Below are the code and all the weights of a small trained network. Each question names an input and a target symbol and asks about switching units off, where a switched-off unit gives its printed mean instead of its output.

import numpy as np


def w(rows, s, z=0):
    codes = np.array(rows[::2]) - 128.0
    scale = np.full(codes.shape[1], s)
    scale[-1] = z or s
    return codes * scale


def f(y):
    return np.maximum(y, 0)


def softmax(a):
    e = np.exp(a - a.max(-1, keepdims=True))
    return e / e.sum(-1, keepdims=True)


def log_softmax(a):
    a = a - a.max(-1, keepdims=True)
    return a - np.log(np.exp(a).sum(-1, keepdims=True))


def net(x, mask):
    ids = ['αβδεηθλμξσφψω'.index(c) for c in x.split()]
    T = len(ids)
    res = E[ids] + P[:T]
    q, k, v = (res @ M[0].T for M in (Q, K, V))
    z = softmax(np.where(np.tri(T) > 0, q @ k.T / 2**0.5, -1e9)) @ v
    res = res + np.where(mask[0], z, O[0][:, -1]) @ O[0][:, :-1]
    y = f(res @ A[0][:, :-1].T + A[0][:, -1])
    res = res + np.where(mask[1:13], y, B[0][:, -1]) @ B[0][:, :-1]
    return log_softmax(res[-1] @ U[:, :-1].T + U[:, -1])


Q, K, V, O, A, B = {}, {}, {}, {}, {}, {}
E = w([
[126,141,108,163,170,155],'α',
[153,91,99,140,225,124],'β',
[126,163,148,83,113,155],'δ',
[77,149,100,231,194,48],'ε',
[136,163,175,163,31,157],'η',
[103,28,194,218,148,220],'θ',
[169,159,169,152,163,75],'λ',
[92,237,190,119,86,114],'μ',
[119,108,121,249,138,151],'ξ',
[23,158,113,242,45,144],'σ',
[173,177,80,171,141,149],'φ',
[121,186,104,49,131,152],'ψ',
[173,157,157,126,202,67],'ω',
],0.012)
P = w([
[164,253,91,132,194,137],'0',
[105,84,68,147,84,56],'1',
[203,153,178,200,111,149],'2',
[85,176,170,188,147,177],'3',
[84,49,86,100,98,54],'4',
[210,155,169,187,119,146],'5',
[91,127,129,108,190,161],'6',
],0.013)
Q[0] = w([
[107,66,1,19,85,119],'h1',
[56,131,160,138,216,130],'h1',
],0.0077)
K[0] = w([
[131,2,190,95,12,40],'h1',
[40,105,126,130,111,255],'h1',
],0.0072)
V[0] = w([
[91,211,2,171,173,30],'h1',
[65,134,127,203,40,75],'h1',
],0.0066)
O[0] = w([
[132,82,59,26,141,158,254],'h1',
[169,185,1,189,129,190,129],'h1',
],0.0099,0.0063)
A[0] = w([
[98,197,167,19,83,9,137],'n1',
[2,173,108,144,239,204,190],'n2',
[36,170,49,77,80,36,37],'n3',
[101,213,69,51,151,120,198],'n4',
[77,2,33,229,117,106,90],'n5',
[137,163,14,229,154,184,108],'n6',
[43,243,54,221,186,142,115],'n7',
[93,144,96,58,97,2,81],'n8',
[183,239,112,136,154,113,118],'n9',
[175,226,238,111,214,219,128],'n10',
[131,37,45,104,134,10,42],'n11',
[52,159,48,89,104,69,1],'n12',
],0.0081,0.0067)
B[0] = w([
[79,169,16,223,190,62,158],'n1',
[105,158,57,48,100,89,254],'n2',
[19,240,137,59,153,222,162],'n3',
[170,23,34,188,144,77,214],'n4',
[212,52,117,106,50,83,226],'n5',
[206,158,156,141,133,232,209],'n6',
[73,214,233,84,108,155,206],'n7',
[24,248,146,221,188,49,152],'n8',
[243,113,141,178,81,234,154],'n9',
[93,240,182,86,68,111,207],'n10',
[174,227,254,27,156,63,168],'n11',
[41,181,173,118,168,240,153],'n12',
],0.0078,0.0098)
U = w([
[73,109,98,64,188,174,127],'α',
[143,97,121,43,129,84,4],'β',
[132,131,123,109,121,206,51],'δ',
[150,7,60,137,121,119,172],'ε',
[166,151,115,178,80,132,45],'η',
[113,117,134,117,130,79,152],'θ',
[134,142,97,118,97,118,172],'λ',
[197,179,205,228,114,126,91],'μ',
[107,184,216,71,149,118,85],'ξ',
[27,106,103,187,161,156,210],'σ',
[88,93,117,95,156,108,168],'φ',
[194,131,104,171,150,168,64],'ψ',
[118,115,147,126,162,82,188],'ω',
],0.011,0.0046)

Each question gives the input, a string of symbols that net reads in full, and the target symbol t.
The units are the heads (2 rows each of Q, K, V and O) and the neurons (one row each of A and B). Each row of codes is followed by its name. A weight is (code - 128) times the scale printed after its matrix; where a second scale follows, it is the last column's (O, A, B and U).
mask holds one flag per unit, heads first, then neurons. A switched-off unit (its flag False) gives its mean, the last column of its rows in O or B, instead of its output. The means were averaged over made-up inputs and are rounded, as every weight is.
A unit's drop is (log p(t) with every unit on - log p(t) with that unit switched off) / (log p(t) with every unit on - log p(t) with every unit switched off).
The circuit of an input: a set's keep is (log p(t) with only the set's units on - log p(t) with every unit switched off) / (log p(t) with every unit on - log p(t) with every unit switched off). Starting from the 12 units with the biggest drops (on a tie, the unit counted first), units are removed one at a time, each time the one whose removal leaves the highest keep (on an exact tie, the one counted first), for as long as the keep stays at least 0.8.
circuit, biggest first: the units of the circuit, biggest drop first
top k neurons: the k neurons with the biggest drops, biggest first
drop when u is switched off: that unit's drop, to one decimal
input ε ψ ε β θ ψ, target ε: circuit, biggest first	[h1 n4 n7]
input σ θ θ σ θ ε θ, target δ: circuit, biggest first	[h1 n6 n4]
input σ α ω σ σ θ ε, target δ: top neuron	[n7]
input θ θ θ β ξ, target μ: circuit, biggest first	[h1 n6]
input θ σ θ β, target ξ: circuit, biggest first	[h1 n4]
input θ θ θ θ, target ξ: circuit, biggest first	[h1 n10 n4]
input σ ε σ, target ψ: circuit, biggest first	[h1 n6]
input θ λ μ θ β η ξ, target ξ: top 3 neurons	[n7 n4 n2]
input φ θ β μ σ, target δ: circuit, biggest first	[h1 n6 n3]
input σ ε ψ ψ ψ, target α: circuit, biggest first	[n3 h1]
input ε θ θ σ θ θ ξ, target δ: circuit, biggest first	[h1 n6 n7]
input ε θ ξ, target ε: circuit, biggest first	[h1 n7]
input ε θ σ ε, target α: top 2 neurons	[n7 n2]
input β μ θ θ ε, target ξ: top 2 neurons	[n7 n11]
input θ θ θ μ ξ μ, target μ: top 2 neurons	[n9 n2]
input ε θ σ σ, target α: top neuron	[n2]
input θ ε θ σ λ α ξ, target δ: top 2 neurons	[n6 n11]
input ε μ μ, target ε: drop when h1 is switched off	1.0
input σ θ ε ε, target δ: drop when h1 is switched off	0.8
input θ σ μ, target μ: top 2 neurons	[n2 n9]
input θ μ α, target μ: drop when n2 is switched off	0.3
input ε ψ μ θ θ δ, target ε: drop when h1 is switched off	0.8
